Here are made-up objects, facts about them, and rows of numbers that follow some of those facts. Name the object behind each unnamed row.

There are 3 kinds of fact about the objects: σ, Π, ε.
q10 σ q26; q101 σ q18; q103 σ q816; q104 σ q322
q113 σ q373; q123 σ q819; q141 σ q818; q153 σ q710
q162 σ q618; q174 σ q619; q188 σ q101; q189 σ q831
q192 σ q719; q239 σ q91; q242 σ q284; q245 σ q893
q26 σ q516; q260 σ q74; q289 σ q648; q295 σ q273
q309 σ q760; q315 σ q891; q317 σ q876; q321 σ q581
q322 σ q51; q328 σ q317; q348 σ q859; q362 σ q586
q382 σ q476; q416 σ q141; q421 σ q658; q422 σ q594
q455 σ q889; q46 σ q103; q481 σ q952; q483 σ q595
q491 σ q245; q510 σ q671; q518 σ q248; q534 σ q613
q55 σ q908; q558 σ q852; q560 σ q542; q579 σ q832
q58 σ q348; q580 σ q309; q586 σ q189; q588 σ q992
q594 σ q986; q611 σ q192; q618 σ q106; q619 σ q920
q624 σ q915; q63 σ q328; q636 σ q193; q656 σ q242
q66 σ q624; q668 σ q741; q671 σ q483; q678 σ q428
q687 σ q504; q692 σ q113; q710 σ q46; q715 σ q988
q731 σ q518; q741 σ q799; q751 σ q188; q760 σ q863
q769 σ q289; q781 σ q521; q787 σ q825; q79 σ q769
q799 σ q868; q813 σ q52; q816 σ q181; q817 σ q90
q819 σ q652; q825 σ q260; q826 σ q835; q831 σ q725
q832 σ q416; q852 σ q620; q859 σ q971; q863 σ q996
q868 σ q751; q882 σ q362; q889 σ q974; q891 σ q882
q893 σ q813; q90 σ q692; q908 σ q337; q920 σ q881
q963 σ q58; q974 σ q656; q982 σ q787; q986 σ q239
q988 σ q826; q992 σ q414; q996 σ q55; q123 Π q996
q153 Π q422; q162 Π q113; q180 Π q407; q192 Π q658
q245 Π q236; q247 Π q106; q248 Π q542; q284 Π q658
q289 Π q504; q321 Π q141; q322 Π q787; q348 Π q382
q414 Π q652; q421 Π q816; q449 Π q20; q455 Π q863
q459 Π q678; q46 Π q751; q476 Π q751; q482 Π q407
q491 Π q193; q504 Π q141; q51 Π q678; q52 Π q580
q558 Π q236; q581 Π q715; q586 Π q882; q613 Π q106
q618 Π q542; q620 Π q189; q624 Π q835; q633 Π q751
q636 Π q46; q687 Π q835; q692 Π q171; q710 Π q171
q719 Π q189; q728 Π q306; q741 Π q306; q760 Π q20
q799 Π q869; q813 Π q996; q825 Π q868; q826 Π q534
q835 Π q422; q863 Π q35; q920 Π q189; q963 Π q73
q974 Π q518; q986 Π q189; q992 Π q504; q10 ε q986
q103 ε q104; q113 ε q869; q141 ε q741; q153 ε q835
q174 ε q153; q18 ε q863; q180 ε q91; q181 ε q903
q188 ε q915; q21 ε q103; q239 ε q181; q242 ε q816
q26 ε q595; q260 ε q882; q273 ε q21; q295 ε q63
q306 ε q180; q321 ε q26; q322 ε q881; q328 ε q337
q337 ε q317; q348 ε q174; q362 ε q414; q382 ε q542
q414 ε q859; q416 ε q322; q422 ε q624; q428 ε q73
q455 ε q481; q46 ε q893; q476 ε q188; q481 ε q692
q482 ε q476; q521 ε q328; q542 ε q817; q55 ε q891
q560 ε q449; q58 ε q787; q581 ε q668; q588 ε q306
q594 ε q819; q595 ε q992; q611 ε q534; q624 ε q321
q63 ε q348; q630 ε q18; q652 ε q141; q658 ε q760
q668 ε q652; q678 ε q58; q692 ε q422; q715 ε q687
q731 ε q373; q760 ε q521; q79 ε q868; q816 ε q516
q817 ε q908; q825 ε q558; q832 ε q971; q835 ε q769
q852 ε q996; q868 ε q658; q869 ε q428; q881 ε q781
q882 ε q46; q893 ε q527; q90 ε q232; q91 ε q982
q915 ε q731; q945 ε q239; q952 ε q416; q986 ε q656
q988 ε q483; q992 ε q613; q996 ε q588

Some rows with their names:
[ -5  -9   4  -4   3   8   8  -6  -4  -4  14  15 -10 -10  -4 -12   2  -2
 -11  -5  15 -20  -5   6   2  22   4   1   5   5   5  23] : q236
[ 27  10   2   1   5  -6  -5  -7  -5  13 -10  -4  -2  14  11 -23 -10  13
   8   2 -10 -23  -1  15  18  10   0   1  11   1   4  12] : q26
[ -2  -3  11   1   0   7  12   1   3   5   3  10 -13   0  10  -1   6  -5
  -1   6   2 -12  -6   4   0   9   1   4   4  -4  12  11] : q504
[  5   6  -1  -5   4 -10  -4  -1  -7  -3  -6  -1  -7  14   9   1  -7  -1
   4  -3   6   8   0   5  12  -9  -6   3   7  -2   7   1] : q825
[ -2  23 -17 -25  -9 -34  -3 -11  -6 -30  32  -8   7   7  -7  10  12  32
  -7   5  27  11  23  -2  21  -7 -33 -16 -11   7 -15  14] : q18
[  8  -7  17   1   1  10  14   1   8  16   2  11 -24  -9  23 -14   2  -9
   1   8  15 -18 -11   6  -3  20   4   5   7  -4  15  18] : q534
[ 14  -3   5   1  -2  -1   3  -7  -5   7  -3  -3  -9   8  12 -11 -11  -4
   0  -1   6   0  -4   2   5   7   2   5   7   0   9   7] : q90
[-10   4   9  -5   1   3   6   6   0  -4   1   9  -8   6   5   7   7  -2
   0   6   2  -7  -1   6   3   0  -5   1   4  -5   8   5] : q51
[  8   6  -5  -7  -5 -12   0  -9  -6  -4   9  -4  -5   7   6  -4  -3   8
  -2   0  13   4   4   0  10   1  -9  -3   2   1   1   9] : q362
[-19  13  -1 -18   9 -12  -1   6   1 -24  15  10   7   2 -10  21  14  23
   0   6  12   3   7  -7  14   0 -25 -11  -9  -5  -2  14] : q284
[  8  -4  -2  -9   5  -1  -4 -13 -13  -4   3   3  -4   5   0 -14 -17  -6
 -10  -9  16  -3   0   6   8   8   4   1  13   5   1  12] : q945
[ -1  -5   9   1   1   5  10   5   2   3  -1  10 -15   0  11  -3   5  -3
   3   0   5 -12  -7   3   1   8  -1   5   3  -4  14   9] : q889
[  1 -10  11   5   2   9  10   6   2   8  -5  11 -18   1  12  -6   2  -9
   4   1   1 -12 -13   5  -1  10   6   8   6  -6  18   9] : q66
[ 24  12   5   1   6  -3  -9  -7  -6  12 -12  -1   8  21   7 -17  -9  10
   7   6 -24 -22   1  14  19   4   3   2  14   3   1   6] : q624
[-10   5  11  -7   1   4   2   7  -1  -4  -1   6  -4   2   6   9   1  -3
   1   8   3 -10  -1   3   0   6  -5  -4   2  -8   6   8] : q719
[ 17 -18 -11   2  -3  -7   4  -7 -11  23 -13 -13  -5   3  23   7  -4 -18
   7  11   1   7 -11   0  -8  32   4  -6  25  23  26   8] : q588
[ -9   3   3  -8  -1  -7   8   3   1  -8  12   9 -11   0   3   5  13   9
   0   2  12  -7   1   3   6   5 -13  -2  -3  -2   6  13] : q656
[ -2  -5   9   2   1   4  10   5   2   3   1  11 -16   0   9  -2   6  -3
   4   0   5 -11  -8   4   2   8   0   4   3  -5  13  10] : q891
[ -7  -5  -6 -16  19  19   5   5  -3 -12  -7  16 -12   7  -5  -6   1 -13
  -1 -11  13  -8   2  12   4   8  -7  -5  19  -9   7   4] : q633

Which object is each row?
No name comes twice in this set of rows, the named rows included.
[-17  -5   0  -5  14   6   2   1  -9 -11   1  22  -5   5  -6   1   3  -9
  -7  -8   4  -9  -2  12   7  -2   2   7  13   5   5   4]	q449
[ -8  -5  12   0  12   8   1   8   1   1  -7  12  -4   2   4   6   1  -2
   8   3  -2  -2 -12  -4   4   8   1   2   3 -11  15   8]	q192
[15 -6 -3  1 -2 -3  3 -7 -6  9 -4 -7 -7  7 14 -6 -8 -6  2  2  5  2 -5  1
  3 11  1  1 10  5 12  7]	q852
[ 21  14  -5  -7   2 -17  -7  -9  -5  -1   3  -7   2  12   4 -14  -2  22
   5   4   1 -15   8  12  19   5 -12  -5   4   3  -3  13]	q595
[ -5   9  12 -10   4   9   6   5   6   1   3   9  -9   0  12   5   7  -5
  -1  16  10 -10   4   5   1   8  -9  -5   8  -7   6  10]	q826
[ 29  12   9   3   6   4  -8  -6  -4  21 -17  -4   3  19  12 -22 -14   1
   7   8 -22 -26  -2  16  14  10   9   3  18  -1   4   5]	q321
[-9  5  8 -5  2  5  6  3  3 -2  5  8 -4  3  4  8  8 -4 -3 10  0 -9  1  3
  1  3 -4 -1  4 -3  6  6]	q289
[-10  -6   7 -14   7   7   6   0  -9 -10   5  21 -10  -1   0  -7  -2  -4
  -7  -9  13 -12  -5   6   5  11   2   1   8   2   5  14]	q527
[  7  10   5  -8  -2  -2  -5  -5  -7   1  -2  -7   1   9  10   1 -15  -4
  -1   8   5   2   2   0   4   3  -3  -3   7  -3   3   4]	q986
[ -2  -7  16   6   2  19  11   4   3   9  -5   9  -6   4   8  -1   1 -17
   1   7 -10 -12 -11   1  -6  12  10   6   8  -6  13   5]	q558
[ 16   3 -13  -7 -18 -12  12 -17   0  -8  29 -10   0   4  -2 -11   6  15
  -9   0  13   0  11  -5   5  13 -12  -8  -6   6  -5  16]	q816
[ 18  -7   3   2 -11  -8   7 -11  -8   7   4  -2 -14   7  16 -17  -9  -1
  -2  -8   9   3  -7   1   7   6   5   8   5   4  11  11]	q542
[ -1  -7  16   0  14  17   3  10   4   7 -13  12  -8   1   8   0  -6  -9
   9   4  -1  -5 -16  -4   2  15   4   2   7 -15  17  10]	q162
[ -7   0   5   2   4   1   9   1   4  -6   3   7 -11  -2   7  -1   6   4
  -1   3  10  -6  -2   5   3   5 -10   3  -3  -3  12  13]	q317

Now the same objects, written a new way:
Known rows:
[  5  -2  10   2  -5  -7   5  13   3  -1  14  16 -10 -14  -8   7 -18   7
   4   8  12  -7 -18  -9   0  -7 -12   7  -1 -23  10  -8   8  -7 -10   0] : q558
[  2  -5   9  -1  -5  -6   3  18  -6  -3  16  15  -2  -2  -6   6 -12   0
   5  -4   5 -15 -11  -3  -1  -4 -21  14  -1 -13  11 -12   8  -5   2   4] : q521
[  9  -6  10   0 -13 -10  -2  16  -5   2  16  17 -15 -12  -5  10 -12  -1
  13  -3  11 -16 -10   1   4  -9 -12  12   3 -12   6 -16  10  -6  -1   9] : q414
[ -5  13   0   7 -23 -30 -22  12 -10   4   8  25 -11 -27   8  16   8   5
  18  -4  21   1 -17  20   7   2  11  17  18 -16  -7 -11  14  -5   9  14] : q595
[  4  -2  13   3  -8 -10   3  22  -2   1  13  18  -7  -7 -12   1 -20   1
   3   9  15 -16 -15  -6  -2  -7  -4   7  -1 -22  12 -10   0 -11  -4   5] : q636
[  7 -12  10  -2  -4 -12  -1  24  -4  -3  10  15  -1  -3  -8   2 -16  -2
  -2   2  10  -8 -11   2  -2  -7  -4  10  -1 -16   8   1   3  -7   3   6] : q715
[  3  -7  10   0 -11 -13  -3  15   1  -4  13  18 -17 -14  -7   8 -17   2
  14   0  13 -22  -4   2   8 -10  -9  13   2 -17   5 -17  15  -3   0   1] : q247
[ 11  -5   9   0 -21 -10  -7  13  -9   5  19  18 -23 -15  -1  16  -4  -2
  24 -12  10 -23  -6   6   9  -8 -16  15   7  -4   0 -27  15  -4   4  14] : q52
[  8  -7  10   0  -8  -9   0  17   0   1  14  17 -14 -11  -6   8 -16   1
   8   3  11 -11 -13  -2   3  -9 -10   9   3 -17   9 -11   8  -7  -3   6] : q710
[  1  -7  11  -2 -10 -11  -1  14  -1  -5  12  16  -9 -11  -7   9 -14   1
  13  -4  10 -21  -2   1   6  -8 -12  15  -1 -14   2 -17  15  -1   3   1] : q306
[  1   1  16   5 -14  -9   2  26  -6   3  15  19  -7  -4 -14   0 -17  -4
  10   6  17 -27 -12  -6  -2  -5  -4   9  -1 -18  10 -21  -4 -13   3  11] : q476
[  8 -11  10  -2  -8 -13  -3  23  -6  -1  11  15  -5  -4  -6   5 -12  -3
   4  -3  10 -12  -9   4   1  -7  -6  11   1 -12   5  -5   6  -6   5   9] : q594
[  3  -7  10   0 -11 -13  -3  15   1  -4  13  18 -17 -14  -7   8 -17   2
  14   0  13 -22  -4   2   7 -11  -9  13   2 -18   5 -17  15  -3   0   1] : q459
[  6  -2  -5  -1  -7 -18 -10  15  -9   3  26  15 -24  -3  -8  10 -15   2
  24  -9  11 -16  -9   1  -6 -16  -8   9  -1 -13  -1 -14   0  -2 -12   5] : q920
[ 12 -12  18  -4 -22  -8   3   6  -6   6   9   7  -4 -21  -4  21 -12 -16
  22  -9  12 -16  -1  -1   8 -19  -3   9  -7   4 -14 -19   2   2  -7  16] : q868
[  4   3  16   5 -19 -12 -14  32 -15   7  22  19  -8 -22  -8  12 -22 -15
  -5  -4  12 -14  -9  -6   6 -19 -19   2  -6 -12  26   6  26 -13 -20   2] : q504
[  4  -6  11   0  -5 -11   2  18  -4  -2  11  15  -1  -7  -9   4 -14   3
   0   3  10  -8 -15  -3  -3  -5  -8   9  -3 -18   6  -1   6  -7  -2   3] : q315
[  9  -5  18   1  -6  -5  11   8  -8  -4  16  15 -12  -9 -15   5 -19  -7
  -5   8   9 -15 -19  11 -11  -8  -5  14  -3 -19  17  -6   6  -1 -10   0] : q153
[  8   0  10   1 -22 -10  -4   7 -10   4  19  15 -16 -17  -1  18   3   4
  25 -15  10 -22  -8   1   7  -2 -20  16   2  -3  -7 -27  18  -3   2  12] : q971

Which object is each row?
No name comes twice in this set of rows, the named rows included.
[  7 -13  10  -2  -2 -11  -1  24  -1  -2   9  16  -4  -4  -8   3 -18  -1
  -1   3  10  -7 -11   1   1  -9  -5   9   2 -17  10  -1   3  -7   4   6]	q678
[  9  -9  12  -1 -12  -5   3  13  -1   3  14  14 -12 -13  -4  13 -18  -8
  16  -3  10 -16  -7  -2   6 -16 -13  10   1  -8   7 -20   5  -2  -5  10]	q760
[ 16  -9   6  -2 -24 -18  -5  11  -7   3  14  20  -3 -11  11  13   3   3
  33 -11   8 -23  -4  -3  10 -12 -26  12  -2   2  -7 -29  15  -9  -1  13]	q91
[ 37 -20  17   2 -11 -19  -4  25  -5   0  16  15 -29 -10 -23  -4  -5  31
  -7   4  19 -14 -20  -5  -1   6   6  -2  -9 -25 -14  16  20 -18   2   3]	q481
[  7   1  10   1 -23  -8  -1   5 -10   4  20  14 -15 -18  -2  19   2   4
  26 -15   9 -23  -9  -2   6  -2 -22  16   0  -3  -7 -28  18  -2   0  11]	q373
[-10  18   2  11 -19 -30 -25  21  -8   5   9  28  -8 -33   5  13  -7  -3
   3   7  23   8 -20  14   6  -7  11   9  15 -25  13   4  17 -11  -7   6]	q992
[  5   0   2  -1 -24  -7 -13  16 -20   3  30  22 -29  -2   6  18  15   2
  37 -35  -1 -39   0  12  10   5 -45  31  15   7   5 -48  30  -2  23  18]	q337
[ 11 -10   6  -1 -13 -15  -3  18  -3   1  13  21  -6  -7   3   7 -10   0
  18  -1   9 -17  -8  -1   5 -14 -19  10   2  -9   9 -19   8  -9  -2   8]	q348
[ 11  -7   9   0 -16  -9  -4  15  -4   3  17  18 -22 -15  -3  13  -9  -1
  20  -7  11 -18  -9   3   8  -9 -14  13   7  -9   4 -22  13  -4   2  11]	q813
[  9 -11   5  -2  -6 -19   0  22  -1  -4   8  21  12   1   5  -1 -12   4
   8   7   8  -9 -11  -7   0 -13 -17   7  -4 -15  10  -6   4 -14  -4   3]	q63
[ 10 -12   9  -2  -7 -11  -3  24  -4   0  12  17 -11  -4  -7   5 -17  -6
   5   0  11 -13  -9   5   2 -12  -6  10   4 -14  12  -8   4  -6   3   9]	q581
[  6  -7  10  -1  -8  -9   0  17  -2  -1  12  15  -8  -9  -6   8 -12   2
   6  -1  10 -10 -12  -2   3  -6 -11  11   1 -15   5  -9   8  -6   1   6]	q542

The same objects again, as new rows of numbers:
Named rows:
[  0 -10  -8  -6   4 -15  -5   6 -12  -1   2   1  -1] : q816
[-3  9  7  0  8  5  3  1  9 -2 -4 -4  0] : q328
[-12  10  15   2  13  11   5   2  14  10  -9  -9  -5] : q58
[  2   5  -8  -4   3 -14   2   5 -17 -16  -3   6  -6] : q113
[-6  1 -3 -9 12  2  3  4  1 -6 -3  3  7] : q26
[ -4  30  16   9   1   4  25   3  10  -3 -19   2 -13] : q560
[ -3  -8 -10 -11  11  -4  -8   2  -7  -4   8   2   6] : q831
[ -4  12  11   6   1   1  15   5  15   6 -18  -5  -7] : q579
[  2   6   9   5  11   3   3   2  10  -2   1 -13   2] : q760
[-10  14  13   2   9   5  17  -6  13  -1 -29  -3  -3] : q455
[ -5   5  14   6   3   2   8   3  17  12 -23 -13 -13] : q817
[  9  24  11   0   3   0   3  10  -8 -23 -12  -6 -12] : q594
[-10  12  -3  -3   3  -4  25  10   4  -5 -40   9  -5] : q715
[ -5 -11 -13 -11  14  -5 -11   2 -10  -7  10   4   8] : q876
[  0  -6  -5 -12  -6   3   0  11   6   3  -9 -11   2] : q633
[ -2   3  -8  -7   8   2  -1   5   0 -20 -12  -7   7] : q482
[ -4 -11 -14 -10  16  -8 -12   2 -12  -7  15   1   8] : q106
[ -5  -3 -12 -12  14  -2 -11  -5 -12 -14   5   7  -3] : q952
[ -7   9  -2   3  -3  -2   6  -3   5  -3 -13   2  -7] : q630

Which object is each row?
No name comes twice in this set of rows, the named rows included.
[  7  11  27  20  -7  -9  13  12   7  17   2 -19 -10]	q891
[  2  -6  -8 -19  -5   2  -1   7   5  12  -8   0  -7]	q751
[-10  -3   3   5   0  -5  25  26   8   5 -21 -16   7]	q687
[  6  13   7   6   1  -7  -1  -1  -9  -7   4   0 -17]	q55
[-9  0  4 -5 10  2  5 11  9 10 -3 -8 11]	q769
[  0   7  20  18  -4  -6  17  11  13  25 -10 -14  -9]	q104
[  4 -22 -21 -25   8   0 -15   9 -10  -4   6  -3   7]	q476
[  1 -22 -10  -8   6 -18 -12  12 -16   4  13  -6   7]	q516

